Here is a tiny trained network, its code and every weight. The questions are about switching its units off for an input and a class, where a switched-off unit gives its printed mean instead of its output.

import numpy as np


def w(rows, s, z=0):
    codes = np.array(rows[::2]) - 128.0
    scale = np.full(codes.shape[1], s)
    scale[-1] = z or s
    return codes * scale


def f(y):
    return np.maximum(y, 0)


def log_softmax(a):
    a = a - a.max(-1, keepdims=True)
    return a - np.log(np.exp(a).sum(-1, keepdims=True))


def net(x, mask):
    res = np.array(x, float).reshape(1, 7) / 4 @ E
    y = f(res @ A[0][:, :-1].T + A[0][:, -1])
    res = res + np.where(mask, y, B[0][:, -1]) @ B[0][:, :-1]
    return log_softmax(res[-1] @ U[:, :-1].T + U[:, -1])


A, B = {}, {}
E = w([
[132,132,130],'x0',
[104,161,230],'x1',
[142,145,126],'x2',
[138,142,126],'x3',
[216,253,119],'x4',
[128,122,132],'x5',
[253,45,181],'x6',
],0.0048)
A[0] = w([
[172,161,122,128],'neuron 0',
[184,91,111,75],'neuron 1',
[118,125,194,161],'neuron 2',
[122,141,184,76],'neuron 3',
[154,112,132,72],'neuron 4',
[125,193,104,192],'neuron 5',
[56,178,121,34],'neuron 6',
[115,117,126,138],'neuron 7',
[69,65,132,192],'neuron 8',
[180,176,128,250],'neuron 9',
[115,163,154,127],'neuron 10',
[83,159,118,39],'neuron 11',
[96,161,175,137],'neuron 12',
[189,91,168,14],'neuron 13',
[90,158,99,45],'neuron 14',
[167,124,146,63],'neuron 15',
[170,101,150,33],'neuron 16',
[153,153,120,157],'neuron 17',
[113,162,247,106],'neuron 18',
[120,142,148,253],'neuron 19',
[140,177,137,129],'neuron 20',
[192,103,129,158],'neuron 21',
[146,105,90,104],'neuron 22',
[160,104,10,85],'neuron 23',
[185,96,181,46],'neuron 24',
[43,201,94,76],'neuron 25',
],0.011,0.0039)
B[0] = w([
[158,117,144,181],'neuron 0',
[76,149,143,163],'neuron 1',
[134,139,87,181],'neuron 2',
[134,175,114,147],'neuron 3',
[108,135,147,138],'neuron 4',
[125,65,128,216],'neuron 5',
[83,148,189,170],'neuron 6',
[136,115,132,145],'neuron 7',
[213,66,116,216],'neuron 8',
[149,44,105,253],'neuron 9',
[145,125,116,158],'neuron 10',
[96,148,171,148],'neuron 11',
[145,143,87,172],'neuron 12',
[63,156,192,165],'neuron 13',
[96,150,175,149],'neuron 14',
[113,135,156,147],'neuron 15',
[82,142,170,148],'neuron 16',
[144,109,136,175],'neuron 17',
[163,225,72,198],'neuron 18',
[126,65,72,224],'neuron 19',
[164,110,131,174],'neuron 20',
[57,107,134,201],'neuron 21',
[117,156,111,147],'neuron 22',
[153,251,82,183],'neuron 23',
[57,150,188,175],'neuron 24',
[68,123,204,209],'neuron 25',
],0.02,0.0052)
U = w([
[103,114,76,227],'0',
[139,129,119,237],'1',
[96,174,217,3],'2',
[149,138,113,181],'3',
[191,109,145,51],'4',
[104,254,26,30],'5',
],0.0088,0.0029)

Each question gives the input, the list of numbers given to net, and the class t.
The units are the neurons (one row each of A and B). Each row of codes is followed by its name. A weight is (code - 128) times the scale printed after its matrix; where a second scale follows, it is the last column's (A, B and U).
mask holds one flag per neuron, in row order. A switched-off neuron (its flag False) gives its mean, the last column of its row in B, instead of its output. The means were averaged over made-up inputs and are rounded, as every weight is.
A unit's drop is (log p(t) with every unit on - log p(t) with that unit switched off) / (log p(t) with every unit on - log p(t) with every unit switched off).
The circuit of an input: a set's keep is (log p(t) with only the set's units on - log p(t) with every unit switched off) / (log p(t) with every unit on - log p(t) with every unit switched off). Starting from the 12 units with the biggest drops (on a tie, the unit counted first), units are removed one at a time, each time the one whose removal leaves the highest keep (on an exact tie, the one counted first), for as long as the keep stays at least 0.8.
units of the circuit, in order: the units of the circuit, biggest drop first
top k neurons: the k neurons with the biggest drops, biggest first
drop of u: that unit's drop, to one decimal
input [8,1,0,-7,-8,-4,-3], class 4: units of the circuit, in order	[neuron 8]
input [4,0,-6,0,-7,1,-6], class 4: top 2 neurons	[neuron 8; neuron 21]
input [6,8,8,1,-1,-7,-8], class 2: top 3 neurons	[neuron 25; neuron 6; neuron 11]
input [2,8,-6,4,-7,5,3], class 5: units of the circuit, in order	[neuron 18; neuron 9]
input [8,1,-6,-1,7,-1,7], class 2: units of the circuit, in order	[neuron 24; neuron 13]
input [1,-3,-5,1,0,0,-8], class 2: units of the circuit, in order	[neuron 25; neuron 6]
input [0,0,0,-3,-6,3,0], class 4: units of the circuit, in order	[neuron 8; neuron 21]
input [-8,-7,0,-1,5,5,5], class 5: top 2 neurons	[neuron 23; neuron 8]
input [4,-8,-3,6,-4,1,3], class 5: top 2 neurons	[neuron 23; neuron 9]
input [0,-6,4,3,-4,5,-7], class 2: units of the circuit, in order	[neuron 25; neuron 9]
input [-1,8,-4,7,-3,6,-4], class 5: top 2 neurons	[neuron 18; neuron 9]
input [-1,-8,3,-6,-2,-7,-1], class 5: top 2 neurons	[neuron 23; neuron 9]
input [-1,-7,1,-4,4,1,5], class 5: top 2 neurons	[neuron 23; neuron 8]
input [-4,1,2,2,5,-6,-8], class 2: units of the circuit, in order	[neuron 25]
input [6,6,1,-2,5,-5,4], class 5: top 2 neurons	[neuron 18; neuron 8]
input [8,-6,-4,3,6,5,6], class 2: drop of neuron 2	0.1
input [-6,4,-4,-4,-2,5,-8], class 2: drop of neuron 6	0.4
input [-8,-5,1,-2,6,-3,6], class 2: drop of neuron 1	0.3
